Here is a tiny trained network, its code and every weight. The questions are about switching its units off for an input and a class, where a switched-off unit gives its printed mean instead of its output.

import numpy as np


def w(rows, s, z=0):
    codes = np.array(rows[::2]) - 128.0
    scale = np.full(codes.shape[1], s)
    scale[-1] = z or s
    return codes * scale


def f(y):
    return np.maximum(y, 0)


def log_softmax(a):
    a = a - a.max(-1, keepdims=True)
    return a - np.log(np.exp(a).sum(-1, keepdims=True))


def net(x, mask):
    res = np.array(x, float).reshape(1, 7) / 4 @ E
    y = f(res @ A[0][:, :-1].T + A[0][:, -1])
    res = res + np.where(mask, y, B[0][:, -1]) @ B[0][:, :-1]
    return log_softmax(res[-1] @ U[:, :-1].T + U[:, -1])


A, B = {}, {}
E = w([
[120,65,155,215,18,116,154,162,227,121,146,152],'x0',
[175,162,179,150,128,173,177,121,155,209,102,139],'x1',
[29,49,155,74,173,219,245,167,147,99,159,134],'x2',
[80,57,44,47,36,143,117,109,136,106,140,144],'x3',
[158,61,219,113,71,107,60,48,82,196,137,100],'x4',
[141,115,150,81,127,108,136,94,116,148,127,60],'x5',
[176,149,100,96,117,57,196,132,187,132,128,2],'x6',
],0.0081)
A[0] = w([
[118,128,139,130,134,133,144,120,128,156,112,126,65],'neuron 0',
[132,121,148,143,130,142,137,116,148,135,132,142,41],'neuron 1',
[138,124,124,128,126,139,123,139,125,126,124,123,103],'neuron 2',
[140,138,131,125,152,146,129,116,120,148,130,126,38],'neuron 3',
[207,142,113,162,30,80,73,98,142,166,94,119,36],'neuron 4',
[116,113,199,203,121,147,164,169,176,140,140,180,23],'neuron 5',
[98,173,81,102,182,154,106,160,92,81,108,174,87],'neuron 6',
[123,137,123,125,125,125,132,136,124,140,136,130,71],'neuron 7',
[103,186,58,117,171,161,143,177,143,72,107,189,12],'neuron 8',
[63,19,124,54,79,170,134,117,117,124,149,145,47],'neuron 9',
[126,135,93,135,131,132,133,130,119,121,139,146,39],'neuron 10',
[191,139,135,162,92,88,3,91,97,154,125,128,116],'neuron 11',
[140,117,126,132,130,130,137,125,124,120,120,131,90],'neuron 12',
[101,185,37,123,172,175,164,154,133,85,122,173,6],'neuron 13',
[128,130,137,124,111,124,127,127,127,128,124,135,55],'neuron 14',
[125,128,100,65,128,71,214,151,206,99,150,23,48],'neuron 15',
[76,37,134,86,73,162,136,101,107,142,138,157,62],'neuron 16',
[128,128,163,176,119,152,160,146,168,132,125,151,16],'neuron 17',
[160,120,147,122,108,132,108,109,141,141,133,111,40],'neuron 18',
[107,169,51,119,145,135,196,161,165,87,132,136,123],'neuron 19',
[181,193,205,87,211,164,141,75,64,211,102,83,7],'neuron 20',
[73,1,138,66,70,191,135,95,133,121,148,157,69],'neuron 21',
[118,125,133,143,144,113,102,115,106,109,135,146,52],'neuron 22',
[103,52,115,110,103,144,138,117,127,146,106,145,38],'neuron 23',
[84,55,125,82,97,159,126,126,116,131,146,135,22],'neuron 24',
[126,130,135,125,123,124,125,142,121,128,128,127,93],'neuron 25',
[108,132,122,139,136,120,108,116,105,129,130,135,44],'neuron 26',
[150,123,130,130,115,113,112,124,127,137,143,122,31],'neuron 27',
[170,158,179,112,156,140,117,104,113,178,123,89,71],'neuron 28',
[92,124,133,145,154,106,77,110,95,106,134,148,5],'neuron 29',
[138,112,133,142,117,136,117,134,125,114,120,115,22],'neuron 30',
[166,137,118,145,81,110,83,110,142,144,110,121,24],'neuron 31',
[186,145,127,153,20,57,51,90,129,169,95,129,16],'neuron 32',
[117,120,134,158,134,78,48,108,68,57,151,160,22],'neuron 33',
[137,132,124,101,128,100,162,130,147,123,136,81,14],'neuron 34',
[121,126,130,123,116,126,134,124,132,128,131,132,65],'neuron 35',
[182,147,176,133,174,126,79,81,69,155,111,116,120],'neuron 36',
[129,116,186,225,107,155,176,164,188,138,137,171,41],'neuron 37',
[137,135,133,124,126,135,140,131,128,122,125,122,60],'neuron 38',
[120,131,161,126,169,128,58,99,49,87,139,150,42],'neuron 39',
[91,121,143,127,159,102,57,112,85,85,136,164,18],'neuron 40',
[117,101,182,212,117,167,167,181,185,134,144,167,35],'neuron 41',
[150,149,164,109,178,136,121,121,90,159,102,115,3],'neuron 42',
[133,130,114,109,126,97,171,114,142,118,142,77,22],'neuron 43',
[125,131,134,113,129,119,140,127,128,129,126,123,65],'neuron 44',
[151,121,108,87,127,54,181,115,165,105,151,21,31],'neuron 45',
[103,89,184,197,98,167,173,165,191,152,109,164,78],'neuron 46',
[102,129,124,137,129,130,128,118,141,146,117,126,57],'neuron 47',
],0.0085,0.0054)
B[0] = w([
[132,123,131,151,126,141,132,139,107,131,124,117,134],'neuron 0',
[132,135,125,145,141,121,138,132,115,129,114,131,136],'neuron 1',
[118,128,127,131,127,117,136,128,126,127,138,127,128],'neuron 2',
[128,134,137,121,149,132,142,139,122,128,123,132,135],'neuron 3',
[200,206,70,118,37,98,125,45,218,175,172,124,222],'neuron 4',
[165,141,179,225,107,161,182,146,170,135,136,170,198],'neuron 5',
[54,141,92,124,188,156,100,181,106,101,125,181,213],'neuron 6',
[124,121,126,130,129,136,131,134,143,128,132,132,128],'neuron 7',
[91,199,63,101,176,178,150,190,163,109,121,188,211],'neuron 8',
[53,63,153,1,50,187,128,82,95,116,166,132,236],'neuron 9',
[123,132,115,117,138,135,122,139,126,141,122,135,136],'neuron 10',
[148,180,106,181,104,30,21,76,140,161,182,185,255],'neuron 11',
[132,129,127,124,126,120,136,129,125,126,129,133,128],'neuron 12',
[85,204,47,80,181,171,154,185,158,111,109,161,211],'neuron 13',
[126,146,117,122,124,130,133,134,132,120,129,131,129],'neuron 14',
[164,20,91,94,107,77,145,183,118,79,44,16,241],'neuron 15',
[70,74,147,68,53,183,99,92,102,124,186,157,219],'neuron 16',
[149,132,146,168,128,160,161,137,154,122,126,126,161],'neuron 17',
[137,165,115,123,142,133,129,110,144,119,144,157,148],'neuron 18',
[126,150,48,103,152,160,187,196,161,95,110,111,228],'neuron 19',
[147,172,246,31,233,122,225,71,40,217,66,136,229],'neuron 20',
[42,48,162,29,29,215,126,65,113,109,207,157,253],'neuron 21',
[121,104,134,145,130,97,105,148,124,127,103,121,142],'neuron 22',
[105,104,135,106,83,153,131,112,102,123,146,132,168],'neuron 23',
[85,97,145,61,96,153,121,108,105,145,146,123,187],'neuron 24',
[127,129,128,133,134,129,125,121,129,128,123,125,128],'neuron 25',
[121,115,123,143,141,111,121,147,123,139,130,110,134],'neuron 26',
[128,148,122,130,128,135,124,126,141,120,138,132,137],'neuron 27',
[149,183,156,86,157,116,153,88,111,169,123,140,185],'neuron 28',
[118,87,127,163,144,100,90,147,118,111,94,112,151],'neuron 29',
[128,142,115,136,111,139,122,120,129,116,126,128,128],'neuron 30',
[162,162,97,114,87,119,128,98,144,125,154,122,167],'neuron 31',
[193,209,37,132,30,91,83,54,195,156,186,129,235],'neuron 32',
[117,77,123,210,122,90,36,160,105,71,108,129,186],'neuron 33',
[147,104,120,141,137,114,111,136,113,128,101,88,154],'neuron 34',
[127,132,135,125,127,136,123,126,121,127,129,127,129],'neuron 35',
[128,157,179,121,183,71,96,87,89,165,119,169,221],'neuron 36',
[166,115,187,220,112,164,203,150,175,133,120,129,211],'neuron 37',
[125,121,123,141,135,130,114,122,128,118,131,125,129],'neuron 38',
[88,77,158,181,173,74,53,159,72,106,114,122,192],'neuron 39',
[94,77,128,180,154,106,53,181,93,86,101,114,173],'neuron 40',
[153,123,182,212,109,185,196,149,175,125,141,156,207],'neuron 41',
[112,139,173,109,170,139,145,112,101,156,126,140,161],'neuron 42',
[146,98,121,142,133,96,125,137,100,124,98,86,159],'neuron 43',
[132,127,123,133,127,123,118,128,116,139,124,120,130],'neuron 44',
[215,65,127,118,132,65,155,140,121,123,54,33,214],'neuron 45',
[142,91,191,205,92,178,188,142,166,100,147,143,218],'neuron 46',
[130,128,124,130,124,142,142,121,131,118,140,114,128],'neuron 47',
],0.0065,0.0096)
U = w([
[170,61,88,96,128,90,173,167,135,91,65,1,157],'0',
[196,195,80,158,64,77,61,64,162,155,159,140,142],'1',
[90,99,141,215,172,87,10,142,64,96,124,161,6],'2',
[153,115,191,246,101,185,211,153,186,117,138,153,202],'3',
[158,185,223,85,229,105,142,81,59,183,99,139,36],'4',
[81,192,8,101,188,180,162,205,151,80,112,163,116],'5',
[50,51,145,48,60,194,137,100,117,109,169,146,214],'6',
],0.0075,0.0021)

Each question gives the input, the list of numbers given to net, and the class t.
The units are the neurons (one row each of A and B). Each row of codes is followed by its name. A weight is (code - 128) times the scale printed after its matrix; where a second scale follows, it is the last column's (A, B and U).
mask holds one flag per neuron, in row order. A switched-off neuron (its flag False) gives its mean, the last column of its row in B, instead of its output. The means were averaged over made-up inputs and are rounded, as every weight is.
A unit's drop is (log p(t) with every unit on - log p(t) with that unit switched off) / (log p(t) with every unit on - log p(t) with every unit switched off).
The circuit of an input: a set's keep is (log p(t) with only the set's units on - log p(t) with every unit switched off) / (log p(t) with every unit on - log p(t) with every unit switched off). Starting from the 12 units with the biggest drops (on a tie, the unit counted first), units are removed one at a time, each time the one whose removal leaves the highest keep (on an exact tie, the one counted first), for as long as the keep stays at least 0.8.
units of the circuit, in order: the units of the circuit, biggest drop first
k most important neurons: the k neurons with the biggest drops, biggest first
drop of u: that unit's drop, to one decimal
input [5,6,-2,-3,3,6,-1], class 1: units of the circuit, in order => [neuron 32]
input [-7,-8,6,-8,0,0,-5], class 2: 2 most important neurons => [neuron 39; neuron 40]
input [-7,-3,0,2,7,-6,8], class 4: units of the circuit, in order => [neuron 20; neuron 36]
input [-1,2,2,-7,-5,1,2], class 5: units of the circuit, in order => [neuron 19; neuron 13]
input [-2,0,6,0,3,-3,5], class 0: units of the circuit, in order => [neuron 15; neuron 45]
input [-6,-3,-2,8,6,-3,7], class 1: units of the circuit, in order => [neuron 32; neuron 11]
input [5,8,7,4,2,-7,3], class 3: 2 most important neurons => [neuron 37; neuron 41]
input [-3,-7,4,-2,0,-6,-6], class 5: 4 most important neurons => [neuron 8; neuron 13; neuron 11; neuron 6]
input [4,-4,2,-7,-6,2,3], class 0: 4 most important neurons => [neuron 15; neuron 45; neuron 19; neuron 11]
input [3,-4,2,5,2,4,6], class 0: 2 most important neurons => [neuron 15; neuron 45]
input [3,-6,-4,-1,-7,3,-7], class 5: 2 most important neurons => [neuron 8; neuron 13]
input [-4,3,5,-1,4,4,-6], class 4: 2 most important neurons => [neuron 20; neuron 36]
input [0,7,3,0,-7,8,-7], class 5: 4 most important neurons => [neuron 13; neuron 8; neuron 6; neuron 19]
input [-8,1,-2,3,7,6,4], class 4: units of the circuit, in order => [neuron 20]
input [3,-1,-7,-6,-8,2,-8], class 2: 2 most important neurons => [neuron 33; neuron 11]
input [3,3,-5,-8,3,-6,-7], class 1: 2 most important neurons => [neuron 11; neuron 32]
input [4,-6,-5,-7,6,3,-8], class 1: 3 most important neurons => [neuron 32; neuron 4; neuron 11]
input [-1,-8,4,2,6,6,8], class 0: 2 most important neurons => [neuron 45; neuron 15]
input [-7,3,-1,7,-1,6,0], class 4: 2 most important neurons => [neuron 20; neuron 21]
input [-7,8,7,0,-5,4,-2], class 5: units of the circuit, in order => [neuron 13]
input [-1,8,-3,7,-8,-2,8], class 0: 2 most important neurons => [neuron 15; neuron 45]
input [-8,4,-5,4,-6,5,-2], class 4: 2 most important neurons => [neuron 20; neuron 36]
input [4,-6,0,1,-4,8,2], class 0: drop of neuron 30 => 0.0
input [-6,0,3,2,-4,8,-4], class 5: drop of neuron 13 => 0.1
input [7,5,-3,3,-1,7,0], class 1: drop of neuron 4 => 0.2
input [1,-5,7,-5,-2,-5,1], class 5: drop of neuron 41 => -0.1
